Below is a small trained network, with its code and all its weights. Each question gives an input and a target symbol and asks what happens when units are switched off, that is, made to give their printed mean instead of their output.

import numpy as np


def w(rows, s, z=0):
    codes = np.array(rows[::2]) - 128.0
    scale = np.full(codes.shape[1], s)
    scale[-1] = z or s
    return codes * scale


def f(y):
    return np.maximum(y, 0)


def softmax(a):
    e = np.exp(a - a.max(-1, keepdims=True))
    return e / e.sum(-1, keepdims=True)


def log_softmax(a):
    a = a - a.max(-1, keepdims=True)
    return a - np.log(np.exp(a).sum(-1, keepdims=True))


def net(x, mask):
    ids = ['αβγδζηθλμπστφω'.index(c) for c in x.split()]
    T = len(ids)
    res = E[ids] + P[:T]
    r = res
    for j in range(2):
        rows = slice(3 * j, 3 * j + 3)
        q, k, v = (r @ M[0][rows].T for M in (Q, K, V))
        z = softmax(np.where(np.tri(T) > 0, q @ k.T / 3**0.5, -1e9)) @ v
        o = O[0][rows]
        res = res + np.where(mask[j], z, o[:, -1]) @ o[:, :-1]
    y = f(res @ A[0][:, :-1].T + A[0][:, -1])
    res = res + np.where(mask[2:10], y, B[0][:, -1]) @ B[0][:, :-1]
    return log_softmax(res[-1] @ U[:, :-1].T + U[:, -1])


Q, K, V, O, A, B = {}, {}, {}, {}, {}, {}
E = w([
[202,123,105,69,172,143,234],'α',
[135,198,173,105,142,126,181],'β',
[140,99,111,172,192,92,171],'γ',
[117,85,79,103,100,120,215],'δ',
[217,142,121,144,249,127,140],'ζ',
[105,180,108,102,82,160,76],'η',
[193,132,62,30,96,190,183],'θ',
[34,96,124,205,120,58,146],'λ',
[24,133,114,145,54,101,129],'μ',
[200,208,120,70,168,190,72],'π',
[110,194,146,164,166,125,50],'σ',
[127,123,79,170,151,137,36],'τ',
[216,150,154,239,2,173,167],'φ',
[192,93,52,107,175,162,121],'ω',
],0.0092)
P = w([
[90,103,137,115,168,176,155],'0',
[127,172,59,144,158,83,118],'1',
[191,173,73,179,74,71,109],'2',
[180,137,102,177,89,158,144],'3',
[196,81,196,68,64,69,98],'4',
[75,100,160,40,179,113,144],'5',
[75,200,7,115,202,103,149],'6',
[102,131,101,186,160,221,146],'7',
[206,103,157,212,52,166,114],'8',
[180,106,150,106,87,40,104],'9',
[136,200,78,120,81,52,184],'10',
[60,185,84,62,123,166,174],'11',
],0.011)
Q[0] = w([
[161,73,178,67,113,52,92],'H1',
[145,78,177,164,146,152,123],'H1',
[213,169,103,202,64,83,136],'H1',
[89,135,103,165,151,218,151],'H2',
[130,245,9,169,119,87,175],'H2',
[31,144,114,58,210,135,143],'H2',
],0.014)
K[0] = w([
[105,179,71,127,165,84,134],'H1',
[124,128,160,85,128,63,132],'H1',
[63,120,145,104,184,188,146],'H1',
[182,67,248,116,65,116,121],'H2',
[113,106,170,173,127,235,150],'H2',
[210,167,112,211,48,99,139],'H2',
],0.015)
V[0] = w([
[138,56,80,180,129,147,50],'H1',
[150,184,190,161,161,79,164],'H1',
[158,74,45,143,136,152,105],'H1',
[66,214,156,133,99,162,28],'H2',
[133,109,89,59,32,193,145],'H2',
[244,177,136,64,217,219,90],'H2',
],0.011)
O[0] = w([
[154,96,143,253,185,138,104,102],'H1',
[66,173,110,95,67,172,133,52],'H1',
[152,118,184,192,203,121,118,216],'H1',
[137,49,30,116,86,185,70,2],'H2',
[205,51,182,67,87,35,60,239],'H2',
[41,91,210,60,208,227,75,92],'H2',
],0.012,0.0029)
A[0] = w([
[93,99,146,196,162,216,120,180],'N1',
[96,125,233,65,159,167,100,139],'N2',
[99,242,81,148,168,152,194,182],'N3',
[160,68,118,53,154,101,77,144],'N4',
[112,140,146,94,144,90,145,179],'N5',
[26,99,92,103,148,254,136,110],'N6',
[173,139,81,147,76,144,132,134],'N7',
[82,85,119,135,126,92,158,253],'N8',
],0.0087,0.0053)
B[0] = w([
[168,131,126,166,231,130,113,196],'N1',
[21,124,84,131,130,50,149,254],'N2',
[92,78,195,193,1,200,144,226],'N3',
[115,78,164,168,36,120,81,215],'N4',
[170,166,155,111,89,153,155,207],'N5',
[163,229,117,124,110,125,28,227],'N6',
[63,137,81,128,199,73,142,205],'N7',
[215,163,125,95,125,161,90,211],'N8',
],0.0082,0.0092)
U = w([
[36,139,115,53,141,102,212,133],'α',
[108,181,98,30,50,173,137,114],'β',
[122,91,227,167,95,215,152,92],'γ',
[218,203,211,115,115,89,130,193],'δ',
[90,192,163,161,147,166,138,95],'ζ',
[159,16,126,141,74,168,59,208],'η',
[73,73,195,150,88,61,112,4],'θ',
[83,123,96,202,78,118,159,117],'λ',
[120,145,3,103,171,57,144,119],'μ',
[102,143,86,91,155,86,71,97],'π',
[202,194,70,131,129,217,96,98],'σ',
[166,105,111,181,211,172,134,131],'τ',
[129,134,130,135,122,131,122,111],'φ',
[90,76,133,162,222,103,166,145],'ω',
],0.0043,0.0049)

Each question gives the input, a string of symbols that net reads in full, and the target symbol t.
The units are the heads (3 rows each of Q, K, V and O) and the neurons (one row each of A and B). Each row of codes is followed by its name. A weight is (code - 128) times the scale printed after its matrix; where a second scale follows, it is the last column's (O, A, B and U).
mask holds one flag per unit, heads first, then neurons. A switched-off unit (its flag False) gives its mean, the last column of its rows in O or B, instead of its output. The means were averaged over made-up inputs and are rounded, as every weight is.
A unit's drop is (log p(t) with every unit on - log p(t) with that unit switched off) / (log p(t) with every unit on - log p(t) with every unit switched off).
The circuit of an input: a set's keep is (log p(t) with only the set's units on - log p(t) with every unit switched off) / (log p(t) with every unit on - log p(t) with every unit switched off). Starting from all 10 units, units are removed one at a time, each time the one whose removal leaves the highest keep (on an exact tie, the one counted first), for as long as the keep stays at least 0.8.
units of the circuit, in order: the units of the circuit, biggest drop first
most important unit: the unit with the biggest drop
top k neurons: the k neurons with the biggest drops, biggest first
which heads matter: for each layer, one digit per head in row order, 1 if its drop is at least 0.15 and else 0, layers parted by /
input ζ π σ π π η δ λ γ, target η: which heads matter => 01
input σ π π δ δ θ μ λ ζ, target θ: units of the circuit, in order => (H2 N2 N4)
input δ λ α η ζ θ δ δ σ, target θ: which heads matter => 01
input ζ η δ φ φ δ ω δ δ π, target ω: which heads matter => 11
input δ η ζ δ δ, target η: which heads matter => 01
input λ δ δ η η θ ζ π, target η: units of the circuit, in order => (H2 N4)
input η θ η δ π σ π δ λ λ, target π: top 2 neurons => (N6 N2)
input δ λ μ λ δ η ζ θ δ λ λ, target θ: which heads matter => 01
input ζ π α δ π δ β μ, target π: units of the circuit, in order => (H2 N6 N2)
input σ θ α, target σ: top 2 neurons => (N6 N2)
input ζ δ δ δ γ ζ π δ, target γ: units of the circuit, in order => (H2 N3 N2)
input α σ η λ, target α: units of the circuit, in order => (H2 N2 H1)
input μ ζ ζ, target μ: top neuron => (N7)
input δ δ λ δ μ, target δ: units of the circuit, in order => (H2 N2)
input σ δ α σ π δ η γ η η, target η: top 2 neurons => (N4 N2)
input δ α η θ α λ δ, target θ: top 2 neurons => (N4 N2)
input δ σ π α η δ λ λ ω, target δ: units of the circuit, in order => (H2)
input δ β ω η λ μ ζ σ, target λ: top 2 neurons => (N3 N7)
input μ η θ ω, target μ: units of the circuit, in order => (H2 N7)
input η η ω δ δ λ, target ω: most important unit => H1
input μ ω δ δ μ, target ω: units of the circuit, in order => (H2 H1 N2 N1)
input η σ δ η π, target σ: units of the circuit, in order => (H2 N6)
input ζ η η π, target ζ: top 3 neurons => (N6 N2 N3)
input δ α η λ θ μ η δ, target θ: top 2 neurons => (N2 N4)
input ζ λ δ λ γ ζ δ λ δ, target ζ: top 4 neurons => (N6 N2 N1 N3)
